Facts:
<1007> θ:<1580> β:<694> Ξ:<516> λ:b
<1009> β:<1171> Ξ:<1029> λ:a
<1021> θ:<631> β:<828> λ:c
<1023> β:<289> λ:e
<1029> β:<87> Ξ:<808> λ:a
<1030> λ:c
<1031> θ:<45> <910> β:<535> λ:a
<1034> β:<79> Ξ:<979> λ:e
<1058> β:<289> λ:c
<105> θ:<1208> β:<1114> Ξ:<633> λ:b
<1063> θ:<1249> <1503> <828> β:<903> Ξ:<243> λ:e
<1102> θ:<162> β:<87> Ξ:<33> λ:c
<1111> β:<196> λ:c
<1114> Ξ:<631> λ:a
<1115> β:<382> λ:a
<1139> β:<177> λ:c
<1158> β:<105> Ξ:<813> λ:b
<1159> β:<475> Ξ:<1196> λ:b
<1169> θ:<1031> λ:b
<1171> λ:b
<1175> θ:<640> <1580> β:<196> λ:c
<1183> β:<535> λ:a
<1196> β:<1300> λ:a
<1208> β:<196> λ:a
<1209> β:<79> λ:b
<1219> β:<162> λ:d
<1221> λ:b
<1225> β:<1232> λ:b
<1232> β:<1169> λ:a
<1236> β:<382> λ:a
<1242> θ:<432> β:<196> Ξ:<656> λ:a
<1249> θ:<45> β:<382> λ:a
<1251> β:<67> λ:a
<1286> Ξ:<1021> λ:c
<1300> β:<497> λ:a
<130> β:<828> Ξ:<162> λ:c
<1315> β:<1232> Ξ:<8> λ:a
<1318> β:<67> λ:d
<1331> β:<1114> Ξ:<1159> λ:a
<1341> λ:e
<1347> β:<162> Ξ:<1341> λ:a
<1348> β:<1030> λ:d
<1349> β:<177> λ:a
<1361> θ:<45> β:<79> λ:a
<1385> θ:<1580> <910> β:<87> λ:a
<1388> β:<535> λ:b
<1392> β:<694> λ:a
<1395> β:<105> λ:c
<1399> λ:b
<1412> β:<289> Ξ:<281> λ:e
<1414> θ:<1249> β:<1300> λ:a
<1417> θ:<162> <910> β:<105> λ:d
<1423> β:<694> λ:d
<1426> β:<903> Ξ:<70> λ:e
<142> β:<694> Ξ:<1613> λ:a
<1475> β:<1300> λ:a
<1476> β:<1300> Ξ:<305> λ:d
<148> β:<1286> λ:a
<149> β:<1232> λ:d
<1503> θ:<45> β:<1209> Ξ:<150> λ:b
<1504> θ:<478> <979> β:<497> Ξ:<308> λ:b
<150> β:<331> λ:b
<1510> β:<67> λ:a
<1522> β:<382> Ξ:<809> λ:a
<1528> θ:<289> <820> β:<1030> Ξ:<52> λ:a
<1549> θ:<105> <979> β:<828> Ξ:<682> λ:a
<1557> β:<1300> Ξ:<310> λ:b
<1564> β:<105> λ:c
<1580> β:<289> λ:a
<1608> β:<33> λ:b
<1613> β:<535> λ:b
<1614> β:<1300> λ:a
<162> θ:<45> <1503> <828> λ:a
<177> β:<1030> λ:b
<196> β:<1286> Ξ:<501> λ:c
<243> β:<87> Ξ:<1242> λ:b
<249> β:<812> Ξ:<885> λ:a
<281> β:<1221> Ξ:<694> λ:b
<283> β:<497> λ:e
<289> θ:<432> <748> β:<1171> λ:b
<305> β:<162> λ:c
<308> β:<1171> Ξ:<47> λ:a
<310> β:<177> Ξ:<1504> λ:c
<312> β:<1030> Ξ:<415> λ:e
<331> β:<87> λ:b
<33> θ:<45> Ξ:<1251> λ:a
<344> β:<812> λ:b
<382> θ:<162> β:<1030> Ξ:<993> λ:a
<401> β:<1114> Ξ:<780> λ:c
<404> β:<162> λ:a
<40> β:<1300> Ξ:<961> λ:b
<415> β:<382> λ:b
<432> β:<289> λ:a
<441> θ:<828> <87> β:<535> Ξ:<72> λ:d
<452> β:<79> Ξ:<79> λ:c
<457> θ:<45> β:<162> λ:a
<459> θ:<1388> β:<535> λ:a
<45> β:<87> λ:b
<475> β:<1341> λ:b
<477> β:<497> λ:a
<478> θ:<1242> <382> <1159> β:<196> λ:a
<479> θ:<105> β:<497> λ:a
<47> β:<1029> Ξ:<401> λ:c
<492> β:<1286> Ξ:<1395> λ:a
<497> Ξ:<1614> λ:a
<501> β:<162> Ξ:<1286> λ:a
<510> β:<812> λ:c
<516> β:<67> λ:a
<52> β:<1300> λ:a
<533> β:<1221> λ:a
<535> θ:<1388> λ:a
<552> β:<382> λ:b
<556> β:<828> λ:c
<558> β:<196> λ:a
<581> β:<105> Ξ:<452> λ:a
<594> θ:<45> <415> β:<812> λ:b
<62> β:<475> λ:e
<631> θ:<910> β:<1221> Ξ:<1102> λ:a
<633> β:<289> Ξ:<1034> λ:b
<640> β:<196> λ:c
<656> θ:<79> <813> β:<177> Ξ:<1114> λ:c
<67> β:<1341> λ:d
<682> β:<828> Ξ:<1528> λ:a
<694> β:<1030> λ:b
<698> β:<1209> λ:a
<70> β:<1504> Ξ:<558> λ:d
<72> β:<694> Ξ:<1158> λ:a
<742> β:<105> λ:d
<748> β:<903> λ:a
<749> θ:<640> β:<105> λ:a
<770> θ:<1414> <535> β:<1030> λ:b
<780> β:<331> Ξ:<920> λ:b
<79> Ξ:<812> λ:a
<808> β:<79> λ:b
<809> β:<196> Ξ:<142> λ:a
<812> β:<1286> Ξ:<1236> λ:b
<813> β:<382> Ξ:<1175> λ:b
<814> β:<812> λ:a
<820> β:<535> Ξ:<1417> λ:b
<828> β:<1221> Ξ:<1030> λ:d
<87> θ:<961> λ:b
<885> β:<105> Ξ:<196> λ:c
<8> β:<903> λ:a
<903> β:<162> λ:d
<910> θ:<33> <828> <979> β:<1504> λ:a
<920> β:<196> λ:b
<923> β:<331> λ:a
<926> θ:<432> <1208> <382> β:<535> λ:e
<938> θ:<748> β:<497> λ:e
<961> θ:<162> β:<162> Ξ:<382> λ:a
<979> β:<79> λ:a
<993> β:<331> λ:b

Known rows:
<770>: [  0  -4   2  -1   2   1 -13   4  -4   0   5   4  -7   1 -11   8  -3 -13
  12 -13  -6  -4  -2  -3  20  14   4   4 -10   1  -4  12  -3  14   1   0
   5 -20  20   6   2]
<926>: [  4   6   5  13 -13  -7 -14   6 -16   7  -2  -4   7   5 -13   3  -4  10
  -9 -10  -3   9   1  -3   7  -4  15  -2  -8   3  -2  13  -2  22   0  -2
  15  -8   3   0   1]
<1249>: [  1 -15  -6 -15   7 -15  26  -4   3   2  -7   4 -15  -4   8  -1  -1 -19
  13  -8   0  -3  -2   2   0   3  -1  -2  -3  -3   0  11   5  -6  -1  -2
 -13  -9  -6  -2  -7]
<1023>: [  9   7   6  16 -15  -7 -18   7 -16   2  -1  -3  11   1 -10   0  -3  13
  -2  -2  -1   9   5  -8   5   0  13  -3 -10   3  -1  16  -3  19  -3  -2
  12  -3   7   2   2]
<312>: [ 10  -6   4  13 -13 -20 -11  -1 -17   1  -8 -10   1  -8 -11   9  -5 -11
   0 -14  -2  14   5  -9  21  -1   5   2 -17  -8  -6   9   2  29  -5  -6
   1  -8  14  13  -5]
<1426>: [ 16   2   9  20 -19  -9 -24   0 -13   0  -5 -17   8  -4  -9   6  -1   7
  -9  -6  -1  13   6 -11  15 -11   7   1 -12  -7   1   8  -2  20  -9   3
   8  -1   9  10  -1]
<742>: [-17   8   7  17  -3   6 -10 -12   3   1  -8  -3  -2 -10   2  -2   0  -2
 -18  -8  10  11   1   0  -6  -1   7   6   0   5 -12  -1   3   6  10  -8
   5  -8  22  -7   7]
<477>: [ -8   0 -11  -9   0  -7  12  -5  12   5  -3  -2  -2   2   9  -1   1  -3
  -5   9   1   1   5   2  -3  -6  -7  -3   0   5  15  -6  -4 -10   8  -6
  -8   9  -9  -4  -4]
<148>: [ -5  -5   1  -4  17  -5   5  -4   2   2  -1   1   1  -4   5  -8  -7   3
  -6   5  -2   3  -2   3 -10  -7  -7   2   1  -2   0  -2   4 -13  -3   7
  -6   9 -18   0  -6]
<130>: [ 10  -3   5   1  -4  12  -4  -7   4  -8  -3 -11  -1  -3   4   9  10  -5
   2   0   1  -3  -1  -2   8  -8 -10   6   6 -13   3 -15   0  -6  -8   6
  -4   4   5  11   1]
<1318>: [ 5  4  4  6 -7  1 -8  2 -5  0  0  0  5  0 -3  1  1  7  1  1  1  2  2 -4
  2  0  4  0 -2  0  0  5 -1  5 -2  1  5  0  4  1  2]
<1196>: [-23   6 -20 -16   2  -4  17  -1  13  13   0  10   1   9   6  -3  -2   1
   1  17   0  -2   5   4  -8   4  -3  -9   0  17  21  -2  -7  -7  22 -14
  -6  10 -10 -13  -3]
<1158>: [-16   9   8  20  -2  12 -18  -8   3  -2  -4  -4   0  -7  -6   3  -1  -6
 -17  -7   9   9  -3  -2  -2   5   8   7   3   7 -15  -4   3  13  13  -6
  11 -13  32  -5  11]
<1475>: [-15   1 -18 -11  -2  -7  12  -6  15   9  -2  -3  -2   7   7   1   0  -6
  -6  12  -2   1   8   3   2  -6  -9  -4  -3   7  22 -11  -8  -7  16 -11
 -11  14  -9  -3  -5]
<814>: [ -7  -5   1  -5  22  -5   4  -3   2   2   1   2   3  -5   4 -10 -12   3
  -7   5  -3   4  -4   4 -11  -8  -9   4   0  -2  -2  -3   5 -12  -4   9
  -6   9 -22   2  -7]
<1058>: [ 4  2  3 -3 -2 15  0  0  2 -6  2  2  2  0  3  3  8  3  8  5  2 -7 -2  0
 -1  2 -4  1  8 -4  1 -6  1 -7 -3  6  0  1  2  2  4]
<1388>: [  0   4   5   7   3  10 -30   3   4   0   8   2  -5   2  -8   5   0   4
   0  -5  -7  -3   4  -5  16  10  -1   2 -10   3   5  10  -9   7  -1   8
  12 -17  19   3   5]
<885>: [-19   5   7   8   4  19  -3 -18  14  -5  -9  -5  -6 -11   6   4   7 -10
 -15  -5  11   4  -8   1  -6  -1  -2  10  10   0 -10 -13   7  -5  10  -4
   2  -8  21  -4   7]
<748>: [  3  -5   1  -4   0  -2  15   4   1   4  -9   0  -9  -2   7  -3  10  11
 -12   5   3  -3  -1   2 -11  -9  -9 -13   8  -6   6  -2  -2  -9  -9   6
   1  -5 -18 -13  -1]

Rows:
No name comes twice in this set of rows, the named rows included.
[  2  12   5  10 -11  -5 -14  12 -17   6   2  11  13   4 -11  -4  -6  19
   4   4   0   6   3  -6  -3   9  18  -7  -8  12  -2  24  -1  18   4  -4
  16  -5   7  -7   4] => <1341>
[ -2   1   7   4  14   8 -22   4  -9   1  13   1  11   7 -18   2 -16   0
  -4  -8 -10   3  -8   3  10   0   6  13  -3   2 -10  -3   2  11   0   8
  13  -1  -1  11  -1] => <594>
[ -4   3   7   8  15   7 -23   5 -11   0  11   3  12   0 -18   2 -15   3
  -3  -2  -8   6  -6   0   9   5  -2   8  -4   0 -12  -6   1  14  -1   6
  11   1   2  11  -1] => <344>
[ 17  -2   6   8 -12   0 -11  -2  -4  -4  -2 -16   1   2  -2   7   5   2
  -4  -6  -2   2   1  -5  10 -13   3   3  -2 -10   5   0  -1   4 -10   7
   4   0   2   9  -1] => <828>
[ -5   9  -4  11 -15 -11 -17   3  -9  10   1  -2  10   4 -13   5  -6   5
  -6   0  -4  12   8  -6  14   0   9  -3 -14   8   7   5  -7  25  12 -12
   9   2   9   3   0] => <283>
[-10  -5   4  13   2  -2   3 -24  19  -3 -18 -21 -13 -17  16  -1   5 -12
 -27  -7  12  11   1   1  -8 -20  -6   7   5  -7  -3 -10   6 -13   1   1
 -11  -1   8  -1   0] => <581>
[ -4   3  -9   6 -13   0 -19  -5   5   3   5 -17   5   7 -13  19  -1 -13
  -9   0  -7   6   6  -5  30  -4  -6   4  -8  -1  16 -22 -11  22  12  -9
   1   7  16  16  -2] => <40>
[  8 -21  -5  -7   4 -20  22  -9   2  -3 -14 -11 -15 -12   9   6   1 -25
   7  -8   2   4   0  -3   8  -5 -12   0  -4 -15  -1  -2   8  -3  -8  -1
 -21  -2  -4   8  -9] => <1522>
[-5  7  1 -7  3 17  4  4 -1 -1  4 15  5  4  1 -1  6  7 13  9  2 -8 -5  1
 -9 12  0 -1  9  6 -1  1  2 -7  5  1  5 -1  3 -7  6] => <305>
[  3   1  -3 -10   2   0  15   4   4   3  -1   8   0   7  10  -9   4  10
   6   8   4  -8  -2   4 -20  -1   8  -7   7   9   6  15   2 -17   3   3
   0   1 -15 -14   1] => <162>
[ -9 -10  -9 -17  11 -13  31   3  -3   5  -8  20  -7  -4   7  -5  -3 -11
  21   4   4  -3  -6   1 -14  16   0  -9   0   7  -5  16   8  -5   8  -9
 -11  -8  -6 -13  -4] => <1236>
[  9  -2   1   2  -9  -8   1  -2  -1 -11   2 -14  -3  -2 -19  17  -5 -23
   5 -14  -6  -1  -7  -6  25  13   3   3  -5 -14 -16  -1   0  16  -7 -10
  -9 -11  15  18  -1] => <1007>
[  4  -7  -8  -4  -5  -9   7  -9  12   0  -6 -15  -5   0  11   3   5  -6
  -8   6   0   1   6  -1   3 -15 -11  -2   0  -7  17 -11  -3 -10  -1   0
 -12  12  -9   5  -6] => <497>
[-17   1  12   0  35  14 -16   6 -18  11  -1  17  26   7 -25   9 -27   8
   6  26  -6   9 -30  -3 -13  15   6   0   5  11  -7  20   8  11  20   4
  25 -16   0  -3   2] => <920>

Now the same objects, written a new way:
Known rows:
<478>: [ -4   8   9   5   9  -2   6   7   0   4 -12   1   9]
<1159>: [  3  -3   3   0   3 -15  -6  -2  15  -1  -1  -2   4]
<910>: [ -3  14   2   1   7   0  19  -3   0   2 -13   6   6]
<1417>: [-16   5   1   5   5   3  17  -5  -4   5 -15  16  -1]
<1341>: [10  7  3  2  3  4  9  8  2  3  4  5 13]
<809>: [ -7   3   9  -1   6  -9 -10   5  19  -1  12   9 -16]
<640>: [ 0 -2 -8  1 11 -1 26 -6 -8  2 -4 10  1]
<594>: [-17   1  13   3   8   2   8  -1   1   2 -11   8  13]
<812>: [ -1 -15   5   1   3  -7  -8   4   8   0  11  11  -1]
<1030>: [-6  0 -9 10  8 -8 11  3 -6  6  6 16  7]
<177>: [-2 -8 -2  6  7 -6  8  2 -3  3  4  8 23]
<149>: [-9  2 -3  5  6  1 18 -2  0  3 -3  8  5]
<1361>: [-13  15   9   2   5   1   7  -1   3   3 -10   9   3]
<885>: [-17   9   4   1  -3 -13 -24  -1  15   0  -3  22 -26]
<1225>: [-6  0  5  3  6  0 12  0  5  2 -3  4 16]
<1009>: [ -4   8   5   1   4  -8  -6   3  20   0  11   9 -15]
<1414>: [-9 18  6  2  6  3 15  0  6  2 -7  6  6]
<1300>: [ 8 11 -5  6  4  8 30 10  1  3  5  9  9]
<1608>: [-5  0  5  2  6  0 11  0  5  1 -3  4 16]

Rows:
No name comes twice in this set of rows, the named rows included.
[ 7  5 -3  4  3  4 15  5 -3  4  4  9  7] => <1232>
[-1 13  4  6  6  0 15  8  4  4 -9  4  7] => <479>
[ -7  -4   7   0   3 -10 -10   0  21  -2   9   8  -6] => <633>
[ -2  15  15   5   6  -1   2  11   8   4 -13   0  12] => <926>
[-10  -1   6   4   9  -7   7   0   5   2   0   4  18] => <552>
[-17  11   2   5   5  -1   7  -1  -3   5 -16  20  -5] => <1021>
[-3 -4  2  4  3  3 16 -1 -7  4 -8 13 17] => <1169>
[-11   7   8   1   5 -15 -19   4  21  -1  11  12 -16] => <72>
[ -5   8   6   0   3  -9 -11   4  22  -1  11  10 -17] => <682>
[ -5   8  12   0   7 -13 -14   6  24  -1  14   4  -5] => <312>
[-12  14   6   1   8  -7   5  -5   2   2  -8   4  10] => <1249>
[-16  -6   5   3   0 -12 -27   5  -1   1   0  25 -21] => <196>
[-10  -5   5   0   6 -18 -16  -3  19  -2   9   6   0] => <813>

